(in the rows, 128 means zero)
Each row is followed by its group and then its class within the group.
[ 70 112 144 124 109 114 116 113 129 101 150  88 114 145 122 118  87 143
 139 103 107 128] : MZ.Tj
[ 67 110 220 139 127 149 103 130 144 119 125 119 100 149 158 130  59 111
 136 132  85 127] : GN.TN
[ 58 146 154 139 108 120 135 141 118  99 154 144 118 146 207 138 148 146
 132 154  86 131] : GN.BD
[ 32 133 182 119 117  61 116 119 140 105 165 138 110 135 164 179 100 115
 128 132  83 134] : GN.HG
[ 53 148 138 136  88  76 119 133 151  86 189 166 123 121 164 165 169 134
 101 110  56 127] : Dd.JF
[ 46 144 188 116  95 140 123 131 158 125 109 139 118 151 146 145  92 135
 114 146  83 134] : GN.TN
[112 152 112 130 100  90 138 134 137 112 155 152 127 130 146 155 147 110
 118 103 102 133] : Dd.JF
[ 88 124 183 141 124 122 132 138 128 108 135 117 129 165 171 139 144 157
 100 161  54 116] : GN.BD
[ 67 117 217 129 158 113 119  69 126 133 108 134 103 157 157 142  76 106
 124 108 109 124] : GN.TN
[ 68 127 186 129 136 121 110 122 127 104 142 115 110 152 142 162  38 137
 115 158  79 135] : GN.BD
[ 87 141 183 134 126  81  95 120 141 115 150 133  88 137 177 153 129 131
 135 105  98 131] : GN.HG
[ 27 117 193 119 106 102 113  94 130  89 172 137 139 139 161 149 101 141
 123 134  64 122] : GN.HG
[ 67 169 102 123 109  79 121 172 124 117 186 156 109 109 136 176 114 143
 119 132 132 139] : Dd.JF
[ 98 142 185 153 107  82 133 138 131  76 162 128  86 133 179 141 165 164
 151 127  37 136] : MZ.FH
[111 121 162 145 108 106 144 106 125 122 133 121 111 156 140 131 114 153
 135  87 119 115] : MZ.FH
[ 64 152 157 136 100  89 120 132 138 103 170 159 126  72 142 136 180 119
 129 118  92 119] : Dd.JF
[104 146 107 134 102  70 123 150 138 122 158 174 134 105 142 175 147 122
 130 133 110 136] : Dd.Ff
[ 86 147 153 134 115 116 126 175 131 108 145 139 114  99 211 148 151 129
 116 157  84 132] : GN.BD
[ 61 114 197 117 123  95 126  67 156 124 134  93 144 215 142 154 100  93
 136 117  82 115] : GN.HG
[106 152 149 137  99 172 134 132 133 103 122 139 116 114 182 120 172 148
 110  99  63 134] : GN.BD
[ 98 119 129 103 187  97 123 136 119 154 133 137 145 133 142 163 173 131
 140 168 136 110] : Qm.Zm
[ 79 114 179 134 175 122 107 116 134  92 160 119  91 130 128 116 112 157
 129 105 149 130] : MZ.Tj
[ 91 142 150 118  96  81 134 130 136 121 151 129 111 125 164 157 127 123
 136  95 131 121] : Dd.DS
[ 90 139 202 133 117  89 112 137 128  89 151 135 100 134 201 168 121 130
  97 146  66 137] : GN.TN
[ 98 129 106 140 121  79 176 221  92  88 164 137 102  77 233 153 198 184
 110 165  87 123] : Qm.Qh
[122 102 131 119 145  88 124 126  94 105 138 116 130 100 159 136 186 160
 133 162  82 119] : Qm.Zm
[ 59  95 163 140  89 105 123 109 131 126 144 119 143 136 172 162 110 125
 128 134  82 143] : GN.HG
[ 57 124 212 141 121 131 123 122 128 103 155 131 116 127 177 125 139 156
 118 173  42 122] : GN.BD
[155 134 133 149 110 135 144 137 155 138 116 109 122 168 166 125 112  90
 135  88 181 138] : MZ.FH
[101 130 180 158 113  64 136  90 150 133 152 151 122 136 108 133  90 101
 129 112  93 122] : Dd.DS
[108 142 123 144  93  81 119 120 121 135 154 142 115 128 123 172 101  95
 103 141 140 121] : Dd.Ff
[131 159 132 122 109  62 108 139 123 127 145 142 127 115 138 160 161 128
 134 111 117 127] : Dd.JF
[ 63 125 210 130  99 134 123  91 173 135 145 121 108 167 113 111  83  89
 113 131  74 128] : GN.TN
[122 124 194 165 123 115 126 147 121 124  95 119 105 133 193 149 148 117
 133 152 108 126] : GN.BD
[ 63 107 164 117 162  96 140 113 101 113 135 130 143 151 176 153 179 142
 123 186  99 133] : Qm.Zm
[ 87 115 143 125 115 104 125  94 123 130 145 148 140 166 112 150 108 153
 119 105 126 120] : MZ.NM
[118 128 114 133 116 120 131 104 105 118 143  93 119 173 128 140  86 117
 129 112 187 109] : MZ.NM
[ 39 143 147 114  95  67 120 142 139 117 164 167 127 103 113 174 101 109
 129 143  75 128] : Dd.JF
[ 85 143 161 132  80  85 119 123 142 124 156 149 123 142 120 148 137 100
 129 119 107 130] : Dd.JF
[ 94 125 184 146 111 113 116 127 129 127 167 119 103 146 126 151 139 189
 117 120  90 101] : MZ.Tj
[126 136 126 111 149 111 112 136 114 104 142 115 150 151 137 154 191 124
 134 151  74 120] : Qm.Bn
[ 95 165 132 133 149  59 143 140  94  92 159 128 105  83 252 142 198 172
 122 173  81  96] : Qm.Qh
[123 133 108 118 145 118 151 155 115  84 146 126 150 127 175 142 217 129
 129 146 110 138] : Qm.Bn
[118 138 164 144 109  72 115 131 137 124 150 160 116 105 128 142 116 141
 116 128  78 118] : Dd.DS
[ 94 122  91 143 102 123 134 153  94  89 182 119  74 139 207 147 111 136
 127 100 127 122] : MZ.NM
[100 132 152 120 154  74 141 131 111 132 121 129 133 119 205 162 174 152
 119 174 113 112] : Qm.Qh
[116 139 121 122 176  89 150 151 106 125 133 121 157 120 193 151 202 156
 146 154 116 128] : Qm.Zm
[ 82 152 111 125 142  85 160 193 111  75 155 133 127  80 149 139 202 187
 128 194  62 120] : Qm.Qh
[ 53 114 182 117 107 121 120 126 141 126 151 149 109 120 173 135 117 143
 126  98  89 134] : GN.TN
[ 86 146 147 130 113 104 125 159 118 107 156 146 100 122 171 146 154 126
 126 144  89 141] : GN.BD
[127 143 163 115 153 105 131 183 109  76 139 129 130  87 181 143 198 124
 129 150  75 119] : Qm.Bn
[128 143 187 129 151 114 114 149 139  75 145 106 132 174 132 121 195 118
 127 163  10  90] : Qm.Bn
[122 140 106 136 110  71 136 119 125 142 151 152 158 105 170 129 148 110
 147 124 118 132] : Dd.Ff

Each row is followed by its group and then its class within the group.
[158 116 124 140 130 139 122 136  90 144 119 102  99 140 161 102  77 168
  69 154 125 127] : <14>.G
[158 112 133 120 126 147 115 136  64 146 117 114  94 121 132 107 114 139
  99 158 112 136] : <19>.P
[135 124 200 127 110 110 111 142 102 139 123 141 117  91 157 124  63 140
 102 162 119 140] : <10>.C
[148 132 120 116 112 102 132 131 114 126 143 157 134 144 154 117 155  40
 137 103 117 134] : <11>.E
[152 136 111 149 139  81 146 123 171 138 140 158 144 136 157 130 179  87
 184 105  88 128] : <11>.J
[155 124 113 131 118 107 137 123 145 140 128 148 152 174 150 122 133  43
 132 110 106 124] : <11>.E
[117 113 203 136  97 118 119 135 113 125 126  98 103  92 151 127  62 178
  90 174 105 131] : <10>.H
[152 115 131 133 120 150 112 118 106 142 124 105 100 101 108 126 103 146
 104 155 107 139] : <19>.Q
[156 126 115 111 131  88 125 130  90 137 133 170 134 125 152 111 165  82
 146 109 131 139] : <11>.A
[133 130 176 145 110 127 120 135 136 134 118 124 117  84 156 123 104 166
 133 159 116 131] : <10>.C
[158 123 156 137 121 116 121 134  95 143 118 116 113 169 206  79 118 126
  93 142 106 114] : <14>.K
[141 110 150 130 123 128 121 142 100 129 117  86  93  99 124 124 128 141
 130 141 101 139] : <19>.T
[153 130 144 129 116 145 123 133 112 136 122 112 116 153 154 109 104 121
 108 144 131 126] : <14>.G
[139 109 148 131 121 149 101 129  82 139 122 124 115 115 115 121  93 125
 102 166 128 125] : <19>.Q
[151 124 117 149 140  84 131 129 155 129 123 188 150 121 151 132 135 100
 167 113 124 133] : <11>.J
[ 99 130 180 137 110 118 124 136 117 115 111 110 111 126 144 127 101 150
 118 139 125 140] : <10>.H
[125 122 180 136 117 113 128 139 132 122 117 136 119  98 143 135  93 151
 129 160 106 124] : <10>.X
[166 101 133 135 119 150 101 138  77 136 130 124  98  83 123 112  61 148
  83 159 113 136] : <19>.Q
[155 124 116 119 123  83 140 145 120 127 128 164 127 140 161 116 178  62
 158  98 104 129] : <11>.J
[150 120 103 121 129 102 128 126 135 124 131 171 145 112 134 130 156  86
 155 109 105 139] : <11>.J
[137 138 168 135 108 139 116 133 117 126 127 135 116  87 152 122  71 170
  91 148 133 126] : <10>.C
[162  98 140 141 114 130 100 145  77 135 117 109  96  94 125 130 107 132
 123 163  76 132] : <19>.T
[169 100 126 141 110 135 122 140 106 132 118 104 111 133 130 112 150  99
 142 154  73 140] : <19>.T
[156 105 114 139 126 146 123 132  89 131 128  93  98 116 112 118 105 167
 102 147 110 140] : <19>.Q
[148 126 110 130 119  91 127 127 101 146 128 169 141 136 151 122 151  76
 142 110 108 141] : <11>.A
[137 121 162 134 116 130 120 135 127 138 137 120 121  99 137 129  93 148
 129 138 122 135] : <10>.X
[138 124 193 134 102 129 121 132  76 128 125 102  92  86 177 105  94 162
  98 151 101 139] : <10>.X
[170 102 142 131 122 152 103 138  65 141 123 112  94 112 118 100  90 151
  86 174 107 138] : <19>.Q
[163 108 139 135 122 133 124 140  98 132 128 122 118 133 158 105  65 136
  70 149 123 123] : <14>.G
[156 120  95 120 125 102 128 113 139 125 133 160 148 163 145 114 154  70
 140 114 110 130] : <11>.E
[157 123 130 134 121 146 120 134 112 126 119  99 115 165 153  98 108 115
  84 129 136 113] : <14>.K
[154 120 145 140 108 151 111 136  94 121 114 110 105 149 164  97  76 137
  68 158 128 119] : <14>.G
[155 107 134 153 133 161 107 132 108 132 136 115  99  96 124 111 108 173
 121 170 112 130] : <19>.Q
[130  98 179 154 104 102 123 140 133 116 115 126 111 123 163 119  76 160
 118 153 105 127] : <10>.X
[160 126 105 125 132  94 127 152 124 135 132 176 136 131 159 120 168  63
 158 110  93 127] : <11>.J
[145 125 125 142 113 147 120 138 109 124 127  97 108 115 106 123 124 123
 119 147  96 138] : <19>.T
[141 113 140 137 125 135 125 131  94 140 133 103 111 118 124 115 119 136
 126 147 101 141] : <19>.T
[138 113  93 126 137  86 139 122 119 130 141 147 134 113 128 137 160 101
 156 103  98 136] : <11>.A
[151  95 125 140 132 150 109 133 106 142 111  94 108 113 110 124 116 145
 124 171 101 137] : <19>.Q
[149 129 108 126 128  89 128 127 120 126 122 177 129 108 154 128 140  97
 125 108 113 136] : <11>.A
[126 114 161 135 110 134 113 138 103 108 123 113 108 101 147 115 108 145
 111 138 120 153] : <10>.H
[152 113 129 133 121 150 117 129 103 133 114  98 106 129 123 119 120 123
 107 151  98 136] : <19>.P
[147 140 164 126 108 133 132 122 105 146 125 104 114 171 191  96 112 109
  78 131 119 129] : <14>.K

Each row is followed by its group and then its class within the group.
[153 109 145 121 132 138 138 108 117 130 131 119 135 132  88 132 138 112
 110 130 131 139] : TT.Rt
[122 131 117 128 137 114 118 123 136 111 128 134 128 135 178 123 112 136
 133 135 114 124] : CC.MB
[139 107 146 122 126 112 134 125 149 104 104 110 129 115  90 123 155 114
 113 123 132 137] : TT.LF
[124  84 147 136 142 122 153 132 117 124 119  91 139 108  86 132 151 133
 112 116 149 160] : TT.LF
[147 113 138 128 120 123 146 134 136 146 121 118 132  92  85 117 158 122
 107 123 140 110] : TT.Rt
[152 100 159 125 120 119 142 129 135 130 102 113 129 112  97 130 151 115
 108 126 133 126] : TT.Mn
[148 170 105 128 156 113 104 130 156 102 161 130 122 128 137 115 110 137
 127 140 123 133] : CC.MB
[161 115 156 131 121 119 146 133 141 132 120 125 120 110  99 135 132 116
 117 123 121  98] : TT.Rt
[146 181 141 120 120 119 118 129 144 143  93 120 114 152  80 114 141 103
 118 139 117 104] : TT.LF
[141 156 108 135 127 122 117 140 146 123 135 162 120 124 170 122 109 139
 153 129 109 108] : CC.MB
[140 142 107 133 117 121 118 142 123 127 178 156 134 126 161 121 103 155
 143 122 120 124] : CC.Td
[135 110 143 132 127 119 131 115 147 133 110  96 125 128 113 122 148 120
 117 123 134 112] : TT.LF
[151 114 163 125 122 113 145 132 145 134 106 125 112  98  94 130 137 136
 119 132 116  87] : TT.Rt
[115 118 158 134 102 113 138 133 126 141 112 105 133  93  72 130 143 142
 118 114 127 106] : TT.Mn
[143  78 160 126 108 121 135 122 137 120  95 114 142 105 123 128 156 122
 114 118 138 137] : TT.LF
[113 145 100 163 117 140 119 135 123 125 147 148 136 112 148 122 126 161
 151 129 128 126] : CC.Td
[125 110 142 131 121 135 145 129 135 148 102 107 141  93  92 131 162 134
 116 111 154 147] : TT.Mn
[132 135 154 124  99 121 137 147 119 133  80 110 121 104  91 120 153 119
 106 102 131 114] : TT.Mn
[139 102 152 121 119 125 136 126 131 124 105  88 141 142  98 115 163 126
  99 118 148 165] : TT.Mn
[142  86 145 130 119 124 146 124 125 152 123 119 126  95  75 130 137 149
 111 123 134 105] : TT.Rt
[121  99 123 129 139 145 156 138 119 121 161 141 138 101 138 133 109 154
 138 135 123 110] : CC.FL
[138 129 141 126 133 123 139 121 136 124 100 104 133 112  90 121 158 104
 119 131 140 135] : TT.Rt
[120  87 106 135 144 141 164 146 104 115 174 113 159 106 123 136 151 160
 122 120 159 155] : CC.MB
[119 122 117 128 119 120 121 126 125 141 151 136 133  91 151 126 100 151
 133 124 115 105] : CC.Td
[138 112 145 124 128 120 128 146 124 117  95 103 134 114  70 126 157 127
 109 118 149 138] : TT.LF
[102 106 114 138 130 141 151 145 108 124 148 130 131 102 137 148 110 167
 128 115 134 109] : CC.FL
[123 100 136 126 132 134 130 133 125 126 119 102 145 130  92 132 144 118
 115 123 144 149] : TT.LF
[166 139 175 123  79  97 120 149 151 142  79 140 122 120 130 105 131 107
 115 124 105  89] : TT.Mn
[136 110 108 121 136 130 135 120 125 127 167 131 136 110 144 128 119 150
 135 126 139 142] : CC.Td
[119 120 137 132 129 115 125 136 113 126 175 144 143 116 167 127 113 164
 155 127 132 127] : CC.Td
[158 152 140 123 110 123 160 149 136 129 111 117 122 123 107 113 142 121
 114 124 129 125] : TT.Mn
[149 124 112 127 132 132 117 135 129 131 161 152 127 122 162 133 103 138
 145 141 119 111] : CC.FL
[145 115 124 135 129 128 138 146 138 125 168 150 130 119 190 131  98 145
 139 136 118 104] : CC.FL
[136  74 154 124 133 123 149 141 116 130 105 100 127 118  85 139 156 125
 117 115 144 126] : TT.LF
[118 118 158 129 118 116 146 122 127 139  97 102 125 104  66 144 153 125
  98 122 131 108] : TT.LF
[132 120 104 135 126 135 126 146 126 121 157 145 139 131 180 124 116 138
 141 130 130 151] : CC.Td
[125 121 120 128 117 131 142 150 119 138 163 162 129 103 162 138  99 161
 133 129 112  82] : CC.FL
[149 117 139 131  97 129 152 132 130 151 111 121 122  99  75 136 149 121
 117 121 140  99] : TT.Rt
[143  99 148 124 124 114 148 111 127 137 124 125 143 109  80 134 133 118
 110 133 135 113] : TT.Rt
[122 108 147 128 130 115 127 119 137 123 112  91 142 120  86 129 163 126
 112 114 154 158] : TT.Mn
[130  93 150 122 112 121 150 137 136 125 101 111 139  87  87 130 163 125
 111 113 148 127] : TT.Mn
[143  92 150 121 121 135 145 131 124 135  86 102 129 125 132 131 162 111
 113 113 144 144] : TT.LF
[160 112 160 130  92 111 128 150 139 151  92 125 122 101  99 107 151 119
 109 104 129 115] : TT.Mn
[135 117 142 136 127 120 163 122 134 123 117  98 136 115 104 133 152 127
 102 120 151 147] : TT.Mn
[139 177 105 130 116 116 104 143 139 134 170 167 121 124 174 119  83 145
 133 139  97 103] : CC.Td
[118 138 119 135 123 115 107 124 141 130 144 150 118 120 172 126 118 141
 149 118 116 119] : CC.Td
[131 101 155 120  93 114 142 147 130 129 109  98 128 133 117 120 127 125
 112 112 135 141] : TT.Mn
[149 137 159 126 101 117 136 155 140 137  87 131 113 115 118 131 128 110
 118 115 115  95] : TT.Mn
[123 126 118 130 133 130 125 128 132 127 156 144 129 136 158 124 105 141
 134 124 118 104] : CC.FL
[123 150 116 129 127 116 125 137 140 132 148 146 119 101 136 128 106 152
 141 125 119  92] : CC.MB
[137  97 143 134 129 121 131 115 120 129 108  98 134 121  81 117 158 116
 103 119 147 154] : TT.Mn
[136  99 143 123 131 140 154 115 110 138 108  99 150 107  59 133 186 123
 109 120 162 159] : TT.Rt
[103  95 115 129 121 127 125 137 121 111 157 127 141 129 174 131 107 150
 141 118 124 137] : CC.FL
[127 126 109 117 153 111 140 128 132 107 164 121 134 143 155 128 113 108
 138 133 128 145] : CC.MB

Each row is followed by its group and then its class within the group.
[132 132 141 125 132 160 129 121 127 133 133 125 109 148 123 139 119 154
 155 159 135 123] : U.[85]
[136 132 155 118 131 121 108 143 126 144 113 131 100 127 157 127  88 143
 142 169 125 131] : U.[85]
[134 109 114 121 139 141 132 100 130 140 128 117 167 143 142 119 103 141
 166 138 125 138] : V.[82]
[140 135 121 127 131 146 132 115 137 148 124 119 146 157 170 141 123 129
 181 137 115 139] : V.[82]
[143 123 120 115 129 157 136 115 138 134 154 119 142 155 143 105 115 153
 151 154 122 128] : V.[82]
[129 132 140 116 146 164 127 116 154 137 124 114 155 127 143 116 110 137
 174 157 133 138] : V.[81]
[153 127 134 121 134 162 132 106 127 143 132 133 151 142 138 125 125 146
 172 173 126 140] : V.[82]
[143 125 132 116 136 135 120  90 122 123 128 126 138 158 139 128 115 152
 188 154 129 129] : V.[81]
[148 122 133 125 121 150 137 115 132 137 125 127 144 155 145 125 134 144
 189 146 140 141] : V.[82]
[134 123 157 116 128 140  89 134 121 129 118 131  77 139 142 142 128 142
 132 165 131 134] : U.[85]
[153 126 135 103 137 152 119 107 139 141 117 142 104 137 186 119 122 149
 172 144 122 132] : V.[82]
[141 127 150 121 131 148 117 118 135 132 116 126  65 132 152 146 126 138
 138 173 116 152] : U.[86]
[139 111 117 125 123 166 135 118 136 138 119 131 144 160 151 130 136 149
 180 141 125 142] : V.[82]
[132 141 151 112 132 140 102 155 116 126 112 120  85 109 145 128 134 148
  78 170 121 127] : U.[86]
[120 109 142 110 161 138  86 137 141 131 123 124  66 134 135 153 117 150
 154 166 120 133] : U.[86]
[118 121 146  87 150 158  89 129 121 144 132 140  92 154 123 146 123 147
 116 166 125 127] : U.[85]
[137 116 151 124 154 144 117 143 126 127 121 136  89 126 130 119 118 145
 119 178 120 126] : U.[86]
[118 120 120 121 149 175 128 121 148 133 133 115 141 144 149 119 120 153
 180 153 120 140] : V.[82]
[136 116 141 126 137 165  99 128 146 128 119 121  94 132 159 110 116 149
 164 170 134 129] : U.[86]
[138 115 121 118 134 150 131 147 134 145 133  79 152 155 169 123 120 144
 162 161 114 134] : V.[82]
[124 135 143 110 148 153 114 166 135 127 123 115 153  98 149  93 120 134
 111 183 114 123] : U.[86]
[134 120 153 116 133 140 130 134 126 129 120 136  86 160 139 138 123 148
 136 163 114 120] : U.[85]
[137 112 154 115 129 142 126 102 157 143 126 136  93 143 110 160 123 145
 174 161 127 137] : U.[85]
[146 137 131 114 151 144 121 120 130 146 147 114 154 127 138 138 129 146
 189 158 122 143] : V.[81]
[133 133 124 129 139 155 127 133 133 125 128 121 174 122 172  75 121 136
 138 155 120 125] : V.[82]
[138 117 126 131 124 153 124 101 143 138 130 136 134 150 151 116 113 156
 202 143 126 137] : V.[82]
[129 111 157 103 151 132 103 154 146 129 127 116  97 127 161 123 124 138
 137 187 114 120] : U.[86]
[135 108 140 115 148 144  84 130 128 118 118 150  70 140 130 141 125 145
 113 167 124 126] : U.[86]
[138 123 128 112 132 164 101 124 125 116 139 125 122 143 142 145 122 146
 141 163 121 141] : U.[85]
[142 107 128 129 144 114 119 119 133 130 137 131 156 147 139 120 129 157
 193 173 125 128] : V.[81]
[130 121 150 139 137 115 101 144 136 133 120 127  67 135 154 125 116 155
 153 178 114 122] : U.[86]
